Below are the code and all the weights of a small trained network. Each question names an input and a target symbol and asks about switching units off, where a switched-off unit gives its printed mean instead of its output.

import numpy as np


def w(rows, s, z=0):
    codes = np.array(rows[::2]) - 128.0
    scale = np.full(codes.shape[1], s)
    scale[-1] = z or s
    return codes * scale


def norm(h):
    return h / np.sqrt((h * h).mean(-1, keepdims=True) + 1e-5)


def f(y):
    return y / 2 * (1 + np.tanh(0.7978845608 * (y + 0.044715 * y**3)))


def softmax(a):
    e = np.exp(a - a.max(-1, keepdims=True))
    return e / e.sum(-1, keepdims=True)


def log_softmax(a):
    a = a - a.max(-1, keepdims=True)
    return a - np.log(np.exp(a).sum(-1, keepdims=True))


def net(x, mask):
    ids = ['ΓΨΩαβημπστ'.index(c) for c in x.split()]
    T = len(ids)
    res = E[ids] + P[:T]
    r = norm(res)
    for j in range(3):
        rows = slice(4 * j, 4 * j + 4)
        q, k, v = (r @ M[0][rows].T for M in (Q, K, V))
        z = softmax(np.where(np.tri(T) > 0, q @ k.T / 4**0.5, -1e9)) @ v
        o = O[0][rows]
        res = res + np.where(mask[j], z, o[:, -1]) @ o[:, :-1]
    y = f(norm(res) @ A[0][:, :-1].T + A[0][:, -1])
    res = res + np.where(mask[3:7], y, B[0][:, -1]) @ B[0][:, :-1]
    return log_softmax(norm(res)[-1] @ U[:, :-1].T + U[:, -1])


Q, K, V, O, A, B = {}, {}, {}, {}, {}, {}
E = w([
[78,97,140,130,131,209],'Γ',
[145,105,105,179,99,99],'Ψ',
[182,116,131,152,54,112],'Ω',
[110,86,65,183,250,159],'α',
[230,73,66,199,99,129],'β',
[157,64,106,165,141,98],'η',
[162,64,107,96,109,118],'μ',
[134,132,110,198,101,124],'π',
[125,175,251,142,89,188],'σ',
[189,129,156,149,210,149],'τ',
],0.012)
P = w([
[37,128,208,95,124,79],'0',
[122,159,99,87,106,166],'1',
[139,147,91,92,101,196],'2',
[141,137,99,119,97,186],'3',
[95,91,148,165,108,141],'4',
[95,76,170,183,117,139],'5',
[124,59,161,178,103,173],'6',
[142,64,147,174,100,199],'7',
[147,54,147,184,97,206],'8',
[128,2,187,203,91,208],'9',
],0.0045)
Q[0] = w([
[9,197,82,89,112,153],'head 0',
[130,142,127,131,66,136],'head 0',
[121,169,90,66,115,91],'head 0',
[189,97,138,242,82,185],'head 0',
[170,103,139,154,143,179],'head 1',
[117,169,139,91,125,121],'head 1',
[143,160,65,119,122,152],'head 1',
[109,209,122,57,148,63],'head 1',
[134,152,91,119,103,129],'head 2',
[100,161,178,113,128,50],'head 2',
[119,114,120,127,154,50],'head 2',
[121,64,155,159,115,140],'head 2',
],0.015)
K[0] = w([
[144,125,97,4,72,37],'head 0',
[96,138,131,60,183,120],'head 0',
[82,197,146,113,109,60],'head 0',
[139,6,164,128,202,234],'head 0',
[153,87,176,186,109,128],'head 1',
[96,109,110,80,122,89],'head 1',
[119,159,160,132,172,65],'head 1',
[81,171,59,53,139,51],'head 1',
[123,139,175,126,172,106],'head 2',
[129,238,68,101,137,109],'head 2',
[152,193,100,54,122,85],'head 2',
[173,92,121,123,137,183],'head 2',
],0.011)
V[0] = w([
[214,125,236,80,39,152],'head 0',
[58,45,68,63,141,114],'head 0',
[39,137,136,184,18,172],'head 0',
[137,97,90,203,21,70],'head 0',
[254,218,234,163,189,153],'head 1',
[235,16,123,86,232,138],'head 1',
[43,187,65,242,177,147],'head 1',
[169,155,24,190,137,56],'head 1',
[169,201,99,148,54,43],'head 2',
[166,122,94,20,26,222],'head 2',
[170,213,245,145,55,118],'head 2',
[117,38,180,5,83,19],'head 2',
],0.0093)
O[0] = w([
[199,94,177,102,75,93,107],'head 0',
[101,184,105,172,94,131,174],'head 0',
[107,170,114,35,105,137,129],'head 0',
[197,151,81,95,131,184,134],'head 0',
[123,163,248,129,134,177,119],'head 1',
[116,159,180,160,218,65,196],'head 1',
[62,58,111,156,53,137,137],'head 1',
[101,13,144,114,136,95,199],'head 1',
[122,102,162,175,81,177,65],'head 2',
[176,129,123,180,94,38,250],'head 2',
[212,72,160,137,138,178,16],'head 2',
[185,185,49,174,116,167,254],'head 2',
],0.011,0.0065)
A[0] = w([
[111,151,84,73,97,78,6],'neuron 0',
[138,126,104,246,116,175,42],'neuron 1',
[165,113,118,190,145,243,115],'neuron 2',
[163,166,150,200,51,121,222],'neuron 3',
],0.013,0.0022)
B[0] = w([
[96,58,171,186,120,20,216],'neuron 0',
[128,46,168,146,135,253,224],'neuron 1',
[96,134,236,227,127,174,159],'neuron 2',
[15,140,198,151,71,63,254],'neuron 3',
],0.008,0.0055)
U = w([
[181,200,50,55,117,94,174],'Γ',
[117,112,117,110,65,202,83],'Ψ',
[233,95,138,169,124,177,36],'Ω',
[11,189,99,93,111,66,44],'α',
[145,62,189,118,188,94,216],'β',
[43,159,70,163,200,188,83],'η',
[166,176,68,231,122,87,221],'μ',
[76,42,90,100,42,172,152],'π',
[136,226,200,110,61,196,133],'σ',
[131,158,254,140,178,128,1],'τ',
],0.0084,0.0036)

Each question gives the input, a string of symbols that net reads in full, and the target symbol t.
The units are the heads (4 rows each of Q, K, V and O) and the neurons (one row each of A and B). Each row of codes is followed by its name. A weight is (code - 128) times the scale printed after its matrix; where a second scale follows, it is the last column's (O, A, B and U).
mask holds one flag per unit, heads first, then neurons. A switched-off unit (its flag False) gives its mean, the last column of its rows in O or B, instead of its output. The means were averaged over made-up inputs and are rounded, as every weight is.
A unit's drop is (log p(t) with every unit on - log p(t) with that unit switched off) / (log p(t) with every unit on - log p(t) with every unit switched off).
The circuit of an input: a set's keep is (log p(t) with only the set's units on - log p(t) with every unit switched off) / (log p(t) with every unit on - log p(t) with every unit switched off). Starting from all 7 units, units are removed one at a time, each time the one whose removal leaves the highest keep (on an exact tie, the one counted first), for as long as the keep stays at least 0.8.
circuit, biggest first: the units of the circuit, biggest drop first
k most important neurons: the k neurons with the biggest drops, biggest first
heads that matter: for each layer, one digit per head in row order, 1 if its drop is at least 0.15 and else 0, layers parted by /
drop when u is switched off: that unit's drop, to one decimal
input π η Ψ μ π π Ω, target π: circuit, biggest first	(head 1)
input μ π α Γ α Ψ τ η η Ω, target β: circuit, biggest first	(head 0; head 2)
input σ μ μ α π β η, target η: 2 most important neurons	(neuron 1; neuron 0)
input Ω μ Γ β β π, target α: heads that matter	100
input β μ μ α μ μ τ, target τ: heads that matter	010
input μ α β β σ α τ β β Ψ, target β: heads that matter	101
input α μ μ μ Γ β, target α: heads that matter	100
input η τ μ μ β π β σ, target β: heads that matter	101
input β μ μ μ β β α α π Ω, target η: heads that matter	100
input β β Ω, target β: heads that matter	011
input σ Ω Ψ β, target σ: heads that matter	010
input α μ μ η μ μ β, target η: heads that matter	100
input β β β σ μ α μ α η, target η: circuit, biggest first	(head 0; neuron 1)
input η Ψ Ψ Ω β, target Ω: circuit, biggest first	(head 0; head 2)
input τ π β μ β, target β: heads that matter	000
input μ μ Γ π β η Γ, target α: circuit, biggest first	(head 2; head 0)
input π μ Γ β τ β μ, target β: circuit, biggest first	(head 0)
input π β β τ, target β: heads that matter	000
input μ β Ω Γ τ β β Ψ μ, target β: circuit, biggest first	(head 0; head 1)
input Γ μ β Γ Ω Ψ μ Γ σ, target α: circuit, biggest first	(head 0)
input π μ μ, target π: drop when head 1 is switched off	1.8
